Here is a tiny trained network, its code and every weight. The questions are about switching its units off for an input and a class, where a switched-off unit gives its printed mean instead of its output.

import numpy as np


def w(rows, s, z=0):
    codes = np.array(rows[::2]) - 128.0
    scale = np.full(codes.shape[1], s)
    scale[-1] = z or s
    return codes * scale


def f(y):
    return np.maximum(y, 0)


def log_softmax(a):
    a = a - a.max(-1, keepdims=True)
    return a - np.log(np.exp(a).sum(-1, keepdims=True))


def net(x, mask):
    res = np.array(x, float).reshape(1, 5) / 4 @ E
    y = f(res @ A[0][:, :-1].T + A[0][:, -1])
    res = res + np.where(mask, y, B[0][:, -1]) @ B[0][:, :-1]
    return log_softmax(res[-1] @ U[:, :-1].T + U[:, -1])


A, B = {}, {}
E = w([
[124,169,100,123,94,254],'x0',
[64,87,192,225,126,156],'x1',
[129,129,128,127,126,127],'x2',
[99,57,175,53,149,173],'x3',
[139,19,36,155,60,117],'x4',
],0.0095)
A[0] = w([
[129,124,115,131,125,207,14],'neuron 0',
[122,58,88,112,88,133,50],'neuron 1',
[131,176,86,126,72,252,88],'neuron 2',
[122,179,83,179,123,106,34],'neuron 3',
[129,109,132,108,148,134,132],'neuron 4',
[126,181,160,102,154,120,104],'neuron 5',
[117,130,115,131,139,97,98],'neuron 6',
[140,113,163,160,138,141,55],'neuron 7',
[122,195,188,104,155,126,120],'neuron 8',
[103,69,194,244,120,176,41],'neuron 9',
[111,29,171,16,133,181,4],'neuron 10',
[156,148,64,58,134,112,115],'neuron 11',
[127,61,64,148,120,142,138],'neuron 12',
[150,160,177,125,95,144,15],'neuron 13',
[126,78,176,107,133,63,37],'neuron 14',
[133,131,132,145,149,136,87],'neuron 15',
[135,200,50,203,133,104,25],'neuron 16',
[127,120,143,116,130,62,43],'neuron 17',
[140,77,85,142,127,136,99],'neuron 18',
[134,107,152,133,123,40,98],'neuron 19',
[135,177,121,153,78,106,70],'neuron 20',
[147,149,72,38,124,114,60],'neuron 21',
[140,97,109,139,110,127,136],'neuron 22',
[120,175,180,136,144,140,108],'neuron 23',
[131,145,73,50,116,113,105],'neuron 24',
[144,117,65,172,105,109,111],'neuron 25',
[119,81,77,123,115,140,106],'neuron 26',
],0.016,0.0029)
B[0] = w([
[102,123,113,133,188,73,174],'neuron 0',
[124,132,181,64,120,134,195],'neuron 1',
[118,116,56,87,227,43,231],'neuron 2',
[170,115,151,167,155,180,176],'neuron 3',
[136,137,143,143,135,151,151],'neuron 4',
[119,126,156,66,97,154,182],'neuron 5',
[125,132,106,125,156,121,149],'neuron 6',
[107,139,123,150,109,129,157],'neuron 7',
[129,133,180,49,87,124,204],'neuron 8',
[102,161,81,204,14,85,248],'neuron 9',
[207,114,155,211,188,251,236],'neuron 10',
[101,130,95,179,59,110,202],'neuron 11',
[123,141,155,56,91,135,205],'neuron 12',
[116,123,150,108,131,120,149],'neuron 13',
[121,143,84,124,201,88,197],'neuron 14',
[127,111,133,131,112,132,137],'neuron 15',
[178,96,158,191,173,206,203],'neuron 16',
[97,110,80,107,176,112,173],'neuron 17',
[136,141,150,79,107,120,179],'neuron 18',
[122,120,77,110,201,71,201],'neuron 19',
[139,128,137,150,158,189,166],'neuron 20',
[97,153,112,172,57,81,201],'neuron 21',
[116,126,147,102,119,121,165],'neuron 22',
[130,115,150,71,79,140,184],'neuron 23',
[104,141,122,177,74,96,192],'neuron 24',
[138,132,171,88,126,166,188],'neuron 25',
[110,117,165,78,113,138,181],'neuron 26',
],0.026,0.015)
U = w([
[91,99,205,18,111,154,112],'0',
[65,119,96,212,58,104,90],'1',
[83,82,68,99,254,81,62],'2',
[165,71,164,188,186,227,249],'3',
],0.0078,0.0021)

Each question gives the input, the list of numbers given to net, and the class t.
The units are the neurons (one row each of A and B). Each row of codes is followed by its name. A weight is (code - 128) times the scale printed after its matrix; where a second scale follows, it is the last column's (A, B and U).
mask holds one flag per neuron, in row order. A switched-off neuron (its flag False) gives its mean, the last column of its row in B, instead of its output. The means were averaged over made-up inputs and are rounded, as every weight is.
A unit's drop is (log p(t) with every unit on - log p(t) with that unit switched off) / (log p(t) with every unit on - log p(t) with every unit switched off).
The circuit of an input: a set's keep is (log p(t) with only the set's units on - log p(t) with every unit switched off) / (log p(t) with every unit on - log p(t) with every unit switched off). Starting from the 12 units with the biggest drops (on a tie, the unit counted first), units are removed one at a time, each time the one whose removal leaves the highest keep (on an exact tie, the one counted first), for as long as the keep stays at least 0.8.
units of the circuit, in order: the units of the circuit, biggest drop first
most important unit: the unit with the biggest drop
top k neurons: the k neurons with the biggest drops, biggest first
drop when u is switched off: that unit's drop, to one decimal
input [8,-3,7,3,7], class 2: units of the circuit, in order => neuron 2
input [-6,2,-1,-1,-5], class 2: top 4 neurons => neuron 19; neuron 14; neuron 12; neuron 17
input [1,5,7,4,-1], class 1: top 2 neurons => neuron 9; neuron 16
input [-8,1,0,-2,6], class 2: top 2 neurons => neuron 19; neuron 14
input [4,7,-5,-1,7], class 0: top 2 neurons => neuron 12; neuron 1
input [-6,4,-5,-5,-3], class 2: top 2 neurons => neuron 10; neuron 19
input [5,-6,-6,1,3], class 1: top 4 neurons => neuron 21; neuron 11; neuron 24; neuron 19
input [-7,-8,5,4,-5], class 1: top 3 neurons => neuron 21; neuron 11; neuron 2
input [2,1,2,-3,-1], class 3: top 2 neurons => neuron 19; neuron 14
input [-3,-1,7,-1,2], class 2: top 3 neurons => neuron 9; neuron 8; neuron 10
input [2,5,-2,4,6], class 0: top 2 neurons => neuron 1; neuron 12
input [4,-7,-1,-8,-4], class 3: top 4 neurons => neuron 16; neuron 9; neuron 3; neuron 20
input [-7,0,3,4,-6], class 2: top 4 neurons => neuron 14; neuron 19; neuron 17; neuron 12
input [6,4,-7,-5,-2], class 2: most important unit => neuron 2
input [5,4,4,4,-4], class 2: top 2 neurons => neuron 2; neuron 0
input [-7,5,4,-8,-1], class 3: top 2 neurons => neuron 16; neuron 2
input [-5,-6,2,2,6], class 0: top 3 neurons => neuron 9; neuron 1; neuron 12
input [-7,-8,-5,5,1], class 1: drop when neuron 25 is switched off => 0.0
input [8,-2,6,-6,3], class 2: drop when neuron 2 is switched off => 4.2
input [6,-6,-3,6,-1], class 1: drop when neuron 14 is switched off => 0.7
input [-4,0,2,6,0], class 3: units of the circuit, in order => neuron 10
input [4,4,7,-6,4], class 3: drop when neuron 16 is switched off => 1.0
